Below is a small trained network, with its code and all its weights. Each question gives an input and a class and asks what happens when units are switched off, that is, made to give their printed mean instead of their output.

import numpy as np


def w(rows, s, z=0):
    codes = np.array(rows[::2]) - 128.0
    scale = np.full(codes.shape[1], s)
    scale[-1] = z or s
    return codes * scale


def f(y):
    return np.maximum(y, 0)


def log_softmax(a):
    a = a - a.max(-1, keepdims=True)
    return a - np.log(np.exp(a).sum(-1, keepdims=True))


def net(x, mask):
    res = np.array(x, float).reshape(1, 6) / 4 @ E
    y = f(res @ A[0][:, :-1].T + A[0][:, -1])
    res = res + np.where(mask, y, B[0][:, -1]) @ B[0][:, :-1]
    return log_softmax(res[-1] @ U[:, :-1].T + U[:, -1])


A, B = {}, {}
E = w([
[124,111,126,147,134,113,137],'x0',
[128,126,133,141,128,120,132],'x1',
[132,139,203,47,196,132,255],'x2',
[138,140,108,118,129,140,133],'x3',
[19,243,101,152,199,87,86],'x4',
[80,159,101,51,22,45,166],'x5',
],0.0099)
A[0] = w([
[52,168,79,123,88,76,112,137],'n0',
[110,115,168,83,182,129,200,172],'n1',
[189,42,98,149,21,154,52,246],'n2',
[102,133,120,118,87,115,150,129],'n3',
[108,118,92,130,160,117,97,255],'n4',
[127,105,89,99,145,145,105,143],'n5',
[85,133,131,106,172,126,153,85],'n6',
[50,159,75,158,129,95,22,123],'n7',
[146,109,155,136,78,147,89,207],'n8',
[158,78,181,52,70,130,224,105],'n9',
[153,135,169,169,116,122,171,205],'n10',
[162,102,179,81,145,154,119,198],'n11',
[30,208,160,86,252,107,167,17],'n12',
[138,129,160,112,171,158,139,154],'n13',
[114,102,88,144,136,154,69,215],'n14',
[119,172,131,188,170,147,69,181],'n15',
[78,150,97,75,2,35,183,131],'n16',
[178,58,151,128,150,165,144,183],'n17',
],0.014,0.0051)
B[0] = w([
[107,148,138,160,58,148,68,204],'n0',
[159,144,125,82,123,156,207,193],'n1',
[161,108,124,178,90,22,210,250],'n2',
[106,118,144,113,95,116,132,161],'n3',
[130,126,116,158,182,124,95,172],'n4',
[132,118,135,142,138,125,121,140],'n5',
[139,106,125,151,119,103,152,157],'n6',
[101,151,154,140,118,192,37,221],'n7',
[172,125,124,152,138,107,149,175],'n8',
[62,127,121,40,163,138,171,212],'n9',
[153,139,117,122,153,152,135,155],'n10',
[140,126,125,147,143,182,159,169],'n11',
[183,87,121,199,105,14,152,220],'n12',
[179,140,127,137,101,152,132,160],'n13',
[112,101,116,152,185,102,87,184],'n14',
[134,99,83,105,205,107,94,191],'n15',
[44,147,159,78,4,81,123,247],'n16',
[166,146,134,150,127,188,166,185],'n17',
],0.03,0.022)
U = w([
[158,70,105,178,175,115,157,252],'0',
[91,92,150,126,82,62,153,192],'1',
[151,130,134,102,162,255,175,63],'2',
[50,121,142,10,145,170,165,54],'3',
[97,87,97,111,218,150,46,109],'4',
[55,140,160,134,104,167,56,30],'5',
],0.009,0.0023)

Each question gives the input, the list of numbers given to net, and the class t.
The units are the neurons (one row each of A and B). Each row of codes is followed by its name. A weight is (code - 128) times the scale printed after its matrix; where a second scale follows, it is the last column's (A, B and U).
mask holds one flag per neuron, in row order. A switched-off neuron (its flag False) gives its mean, the last column of its row in B, instead of its output. The means were averaged over made-up inputs and are rounded, as every weight is.
A unit's drop is (log p(t) with every unit on - log p(t) with that unit switched off) / (log p(t) with every unit on - log p(t) with every unit switched off).
The circuit of an input: a set's keep is (log p(t) with only the set's units on - log p(t) with every unit switched off) / (log p(t) with every unit on - log p(t) with every unit switched off). Starting from the 12 units with the biggest drops (on a tie, the unit counted first), units are removed one at a time, each time the one whose removal leaves the highest keep (on an exact tie, the one counted first), for as long as the keep stays at least 0.8.
circuit, biggest first: the units of the circuit, biggest drop first
k most important neurons: the k neurons with the biggest drops, biggest first
drop when u is switched off: that unit's drop, to one decimal
input [2,-2,-2,-1,1,3], class 5: circuit, biggest first : (n12 n2)
input [-3,-3,5,2,-8,1], class 3: circuit, biggest first : (n9)
input [1,-5,-1,5,6,3], class 5: 2 most important neurons : (n2 n7)
input [-2,2,-1,-6,4,0], class 4: circuit, biggest first : (n16 n2)
input [2,-2,-6,7,1,-6], class 4: circuit, biggest first : (n12 n15)
input [-5,7,0,2,2,0], class 4: circuit, biggest first : (n2 n16)
input [4,6,1,-3,-5,-2], class 2: circuit, biggest first : (n12 n16)
input [-5,-1,5,-2,1,-2], class 0: 3 most important neurons : (n16 n12 n7)
input [1,0,1,3,-1,5], class 3: 3 most important neurons : (n12 n2 n9)
input [-3,-7,8,-2,2,-5], class 0: 2 most important neurons : (n12 n16)
input [-4,6,6,0,-8,0], class 2: 3 most important neurons : (n16 n17 n11)
input [-2,7,1,-8,4,-4], class 0: 2 most important neurons : (n12 n16)
input [-2,3,-1,5,8,-3], class 4: 2 most important neurons : (n2 n7)
input [-6,1,2,2,-7,5], class 3: circuit, biggest first : (n9)
input [-3,-2,-4,-4,6,0], class 4: 2 most important neurons : (n16 n15)
input [-1,3,-1,-2,1,-5], class 4: 2 most important neurons : (n2 n12)
input [4,3,4,-7,1,-8], class 0: 3 most important neurons : (n12 n7 n9)
input [-3,-8,4,-6,8,0], class 0: 2 most important neurons : (n16 n12)
input [-5,-4,6,-5,8,0], class 0: drop when n16 is switched off : 0.9
input [-5,5,-6,-1,-6,-3], class 0: circuit, biggest first : (n16)
input [7,7,-1,3,4,7], class 5: drop when n2 is switched off : 0.2
